Here is a tiny trained network, its code and every weight. The questions are about switching its units off for an input and a class, where a switched-off unit gives its printed mean instead of its output.

import numpy as np


def w(rows, s, z=0):
    codes = np.array(rows[::2]) - 128.0
    scale = np.full(codes.shape[1], s)
    scale[-1] = z or s
    return codes * scale


def f(y):
    return np.maximum(y, 0)


def log_softmax(a):
    a = a - a.max(-1, keepdims=True)
    return a - np.log(np.exp(a).sum(-1, keepdims=True))


def net(x, mask):
    res = np.array(x, float).reshape(1, 5) / 4 @ E
    y = f(res @ A[0][:, :-1].T + A[0][:, -1])
    res = res + np.where(mask, y, B[0][:, -1]) @ B[0][:, :-1]
    return log_softmax(res[-1] @ U[:, :-1].T + U[:, -1])


A, B = {}, {}
E = w([
[140,138,232],'x0',
[8,149,143],'x1',
[128,129,129],'x2',
[98,28,146],'x3',
[129,128,129],'x4',
],0.011)
A[0] = w([
[115,13,100,126],'N1',
[138,175,122,61],'N2',
[46,161,136,146],'N3',
[56,137,127,69],'N4',
[62,140,135,101],'N5',
[99,141,135,83],'N6',
[111,37,162,68],'N7',
[110,54,130,46],'N8',
[111,160,127,68],'N9',
[81,136,131,68],'N10',
[173,125,124,76],'N11',
[199,97,132,74],'N12',
[124,135,107,253],'N13',
[107,115,71,173],'N14',
[207,81,112,65],'N15',
[170,114,119,77],'N16',
[142,211,117,53],'N17',
[137,181,115,63],'N18',
[181,95,124,66],'N19',
[128,111,129,216],'N20',
[137,172,121,70],'N21',
[170,141,228,86],'N22',
[129,44,151,46],'N23',
[127,126,4,131],'N24',
[142,106,49,69],'N25',
],0.017,0.012)
B[0] = w([
[145,208,116,234],'N1',
[128,177,101,143],'N2',
[156,84,108,213],'N3',
[105,62,94,168],'N4',
[127,88,109,177],'N5',
[92,93,94,140],'N6',
[125,209,102,192],'N7',
[104,205,93,161],'N8',
[102,128,105,136],'N9',
[116,92,106,148],'N10',
[102,77,101,156],'N11',
[93,84,100,192],'N12',
[245,126,140,248],'N13',
[118,117,190,203],'N14',
[115,77,100,201],'N15',
[139,77,101,156],'N16',
[129,195,90,167],'N17',
[118,186,106,148],'N18',
[121,92,100,168],'N19',
[211,143,156,219],'N20',
[112,195,92,143],'N21',
[36,114,155,216],'N22',
[119,160,114,172],'N23',
[75,143,179,236],'N24',
[37,105,152,174],'N25',
],0.012)
U = w([
[132,248,26,68],'0',
[136,96,20,36],'1',
[161,170,126,255],'2',
[59,169,194,80],'3',
[171,171,117,211],'4',
],0.011,0.0087)

Each question gives the input, the list of numbers given to net, and the class t.
The units are the neurons (one row each of A and B). Each row of codes is followed by its name. A weight is (code - 128) times the scale printed after its matrix; where a second scale follows, it is the last column's (A, B and U).
mask holds one flag per neuron, in row order. A switched-off neuron (its flag False) gives its mean, the last column of its row in B, instead of its output. The means were averaged over made-up inputs and are rounded, as every weight is.
A unit's drop is (log p(t) with every unit on - log p(t) with that unit switched off) / (log p(t) with every unit on - log p(t) with every unit switched off).
The circuit of an input: a set's keep is (log p(t) with only the set's units on - log p(t) with every unit switched off) / (log p(t) with every unit on - log p(t) with every unit switched off). Starting from the 12 units with the biggest drops (on a tie, the unit counted first), units are removed one at a time, each time the one whose removal leaves the highest keep (on an exact tie, the one counted first), for as long as the keep stays at least 0.8.
circuit, biggest first: the units of the circuit, biggest drop first
most important unit: the unit with the biggest drop
top k neurons: the k neurons with the biggest drops, biggest first
drop of u: that unit's drop, to one decimal
input [8,-5,-6,3,2], class 3: circuit, biggest first	(N22)
input [3,7,1,5,-4], class 1: circuit, biggest first	(N4 N3)
input [-6,-2,-1,1,-2], class 3: top 3 neurons	(N24 N25 N14)
input [-1,-5,-6,7,0], class 0: circuit, biggest first	(N1 N7)
input [-6,6,-7,-5,5], class 4: circuit, biggest first	(N13 N14)
input [-8,-8,0,8,-6], class 0: top 3 neurons	(N1 N8 N7)
input [8,-7,3,0,5], class 3: top 3 neurons	(N22 N3 N13)
input [-7,4,0,5,3], class 3: top 3 neurons	(N24 N14 N25)
input [-8,-6,5,2,-5], class 3: top 2 neurons	(N24 N25)
input [-7,6,-3,4,-3], class 3: top 4 neurons	(N24 N14 N25 N15)
input [7,7,5,0,1], class 1: top 2 neurons	(N3 N24)
input [-3,6,0,3,1], class 1: top 3 neurons	(N4 N3 N5)
input [4,-2,-4,-6,0], class 0: top 2 neurons	(N17 N14)
input [8,-5,-7,-7,3], class 3: most important unit	N22
input [-8,1,0,7,1], class 3: top 4 neurons	(N24 N14 N25 N17)
input [7,-2,-7,-1,-1], class 3: top 2 neurons	(N22 N13)
input [6,-3,2,1,2], class 3: top 4 neurons	(N22 N13 N3 N1)
input [4,-3,7,-8,-6], class 0: drop of N17	0.2
input [3,6,7,6,-2], class 4: drop of N10	-0.1
input [7,-2,-2,7,5], class 0: most important unit	N7
input [6,-8,-2,1,3], class 1: drop of N16	0.0
input [-5,8,1,-4,4], class 1: drop of N3	0.2
